Below are the code and all the weights of a small trained network. Each question names an input and a class and asks about switching units off, where a switched-off unit gives its printed mean instead of its output.

import numpy as np


def w(rows, s, z=0):
    codes = np.array(rows[::2]) - 128.0
    scale = np.full(codes.shape[1], s)
    scale[-1] = z or s
    return codes * scale


def norm(h):
    return h / np.sqrt((h * h).mean(-1, keepdims=True) + 1e-5)


def f(y):
    return np.maximum(y, 0)


def log_softmax(a):
    a = a - a.max(-1, keepdims=True)
    return a - np.log(np.exp(a).sum(-1, keepdims=True))


def net(x, mask):
    res = np.array(x, float).reshape(1, 5) / 4 @ E
    u = 0
    for l in range(3):
        y = f(norm(res) @ A[l][:, :-1].T + A[l][:, -1])
        res = res + np.where(mask[u : u + 3], y, B[l][:, -1]) @ B[l][:, :-1]
        u += 3
    return log_softmax(norm(res)[-1] @ U[:, :-1].T + U[:, -1])


A, B = {}, {}
E = w([
[170,90,186,157,196,153,55,87,42,147,92],'x0',
[167,75,148,181,95,105,134,169,114,121,171],'x1',
[87,72,191,61,150,172,114,131,163,123,200],'x2',
[164,131,51,138,120,199,253,78,42,159,189],'x3',
[121,67,187,97,161,61,249,108,135,99,56],'x4',
],0.0017)
A[0] = w([
[216,2,158,178,46,71,116,235,78,133,213,36],'L0N1',
[35,31,222,11,142,199,124,143,146,171,242,67],'L0N2',
[28,240,103,10,212,203,110,45,142,184,33,2],'L0N3',
],0.0028,0.0034)
B[0] = w([
[67,174,147,172,244,210,221,21,231,79,158,190],'L0N1',
[191,185,12,207,122,49,120,154,73,141,21,251],'L0N2',
[103,88,175,254,201,177,219,98,205,76,231,200],'L0N3',
],0.0041,0.0024)
A[1] = w([
[149,167,57,1,83,90,191,235,217,75,226,43],'L1N1',
[127,121,101,134,119,201,53,138,140,164,208,3],'L1N2',
[159,63,190,129,176,185,77,98,57,168,122,27],'L1N3',
],0.0035,0.0031)
B[1] = w([
[108,41,218,210,168,193,90,27,5,218,31,250],'L1N1',
[253,202,84,64,16,219,197,219,241,225,144,169],'L1N2',
[2,61,200,186,106,182,164,61,50,245,58,189],'L1N3',
],0.0039,0.002)
A[2] = w([
[119,73,157,66,147,81,217,108,124,64,105,5],'L2N1',
[172,80,78,35,128,170,203,73,3,142,232,40],'L2N2',
[161,36,181,17,166,92,183,118,74,99,109,16],'L2N3',
],0.0037,0.0021)
B[2] = w([
[186,222,86,103,84,239,77,122,139,192,222,205],'L2N1',
[66,104,224,58,138,1,17,161,215,42,78,254],'L2N2',
[193,196,35,108,52,216,22,160,160,178,210,189],'L2N3',
],0.0045,0.0019)
U = w([
[64,35,192,180,95,210,161,30,23,232,42,142],'0',
[231,224,50,57,28,229,103,195,162,218,212,137],'1',
[61,159,147,224,230,156,233,54,244,20,226,160],'2',
[30,74,231,29,80,17,18,219,200,33,93,148],'3',
[186,188,10,213,136,43,165,160,45,95,38,166],'4',
[93,101,105,170,165,147,198,204,101,109,151,105],'5',
[108,2,103,24,134,122,239,250,1,91,247,2],'6',
],0.007,0.0064)

Each question gives the input, the list of numbers given to net, and the class t.
The units are the neurons (one row each of A and B). Each row of codes is followed by its name. A weight is (code - 128) times the scale printed after its matrix; where a second scale follows, it is the last column's (A, B and U).
mask holds one flag per neuron, layer by layer. A switched-off neuron (its flag False) gives its mean, the last column of its row in B, instead of its output. The means were averaged over made-up inputs and are rounded, as every weight is.
A unit's drop is (log p(t) with every unit on - log p(t) with that unit switched off) / (log p(t) with every unit on - log p(t) with every unit switched off).
The circuit of an input: a set's keep is (log p(t) with only the set's units on - log p(t) with every unit switched off) / (log p(t) with every unit on - log p(t) with every unit switched off). Starting from all 9 units, units are removed one at a time, each time the one whose removal leaves the highest keep (on an exact tie, the one counted first), for as long as the keep stays at least 0.8.
units of the circuit, in order: the units of the circuit, biggest drop first
top k neurons: the k neurons with the biggest drops, biggest first
k most important neurons of layer l: the k neurons of layer l with the biggest drops, biggest first
drop of u: that unit's drop, to one decimal
input [2,-8,7,6,1], class 2: units of the circuit, in order : (L0N3)
input [4,3,-4,-7,-8], class 1: units of the circuit, in order : (L1N2 L0N2)
input [-6,7,6,-2,7], class 1: top 2 neurons : (L2N1 L2N3)
input [-6,-7,-1,2,8], class 1: top 2 neurons : (L2N1 L2N3)
input [6,8,1,-3,7], class 2: 2 most important neurons of layer 1 : (L1N1 L1N3)
input [-6,5,5,4,2], class 0: top 2 neurons : (L1N1 L0N3)
input [2,-7,-1,-6,0], class 2: top 2 neurons : (L0N3 L2N2)
input [-7,5,-6,1,1], class 0: units of the circuit, in order : (L1N1 L0N2)
input [-6,-5,-1,-3,-3], class 0: top 2 neurons : (L1N1 L0N1)
input [-4,4,-2,-5,5], class 1: top 3 neurons : (L2N1 L0N2 L2N3)
input [-4,3,-3,5,8], class 1: units of the circuit, in order : (L2N1 L2N3)
input [-5,1,8,-6,8], class 1: top 2 neurons : (L2N1 L2N3)
input [-2,3,1,-6,-7], class 1: top 2 neurons : (L1N2 L2N2)
input [-6,7,-6,3,-4], class 2: top 3 neurons : (L0N1 L0N2 L1N3)
input [7,8,-5,3,-1], class 2: units of the circuit, in order : (L0N1)
input [-7,-6,5,6,-5], class 0: top 2 neurons : (L1N1 L0N1)
input [1,-5,8,6,-6], class 4: top 2 neurons : (L0N2 L2N1)
input [-7,-1,1,-8,8], class 1: units of the circuit, in order : (L2N1 L2N2)
input [2,-8,7,-2,3], class 2: top 2 neurons : (L0N3 L1N1)
input [-4,-3,8,-1,4], class 4: units of the circuit, in order : (L0N2)
input [-8,8,7,3,7], class 0: top 3 neurons : (L1N1 L0N3 L0N2)
input [-3,-8,6,2,8], class 1: top 3 neurons : (L2N1 L0N1 L2N3)
input [6,0,6,-6,-5], class 0: top 2 neurons : (L2N2 L1N3)
input [2,-7,5,0,-6], class 2: 2 most important neurons of layer 0 : (L0N3 L0N2)
input [-3,-5,-4,-4,-4], class 2: 2 most important neurons of layer 0 : (L0N3 L0N2)
input [2,-5,7,4,3], class 4: drop of L0N2 : 1.2
input [4,1,-4,5,4], class 3: drop of L0N2 : 0.2
input [5,-8,6,-3,-1], class 2: most important neuron of layer 0 : (L0N3)
input [-3,0,-3,7,4], class 3: drop of L2N2 : 1.1
input [5,-4,8,2,1], class 4: drop of L0N2 : 1.1
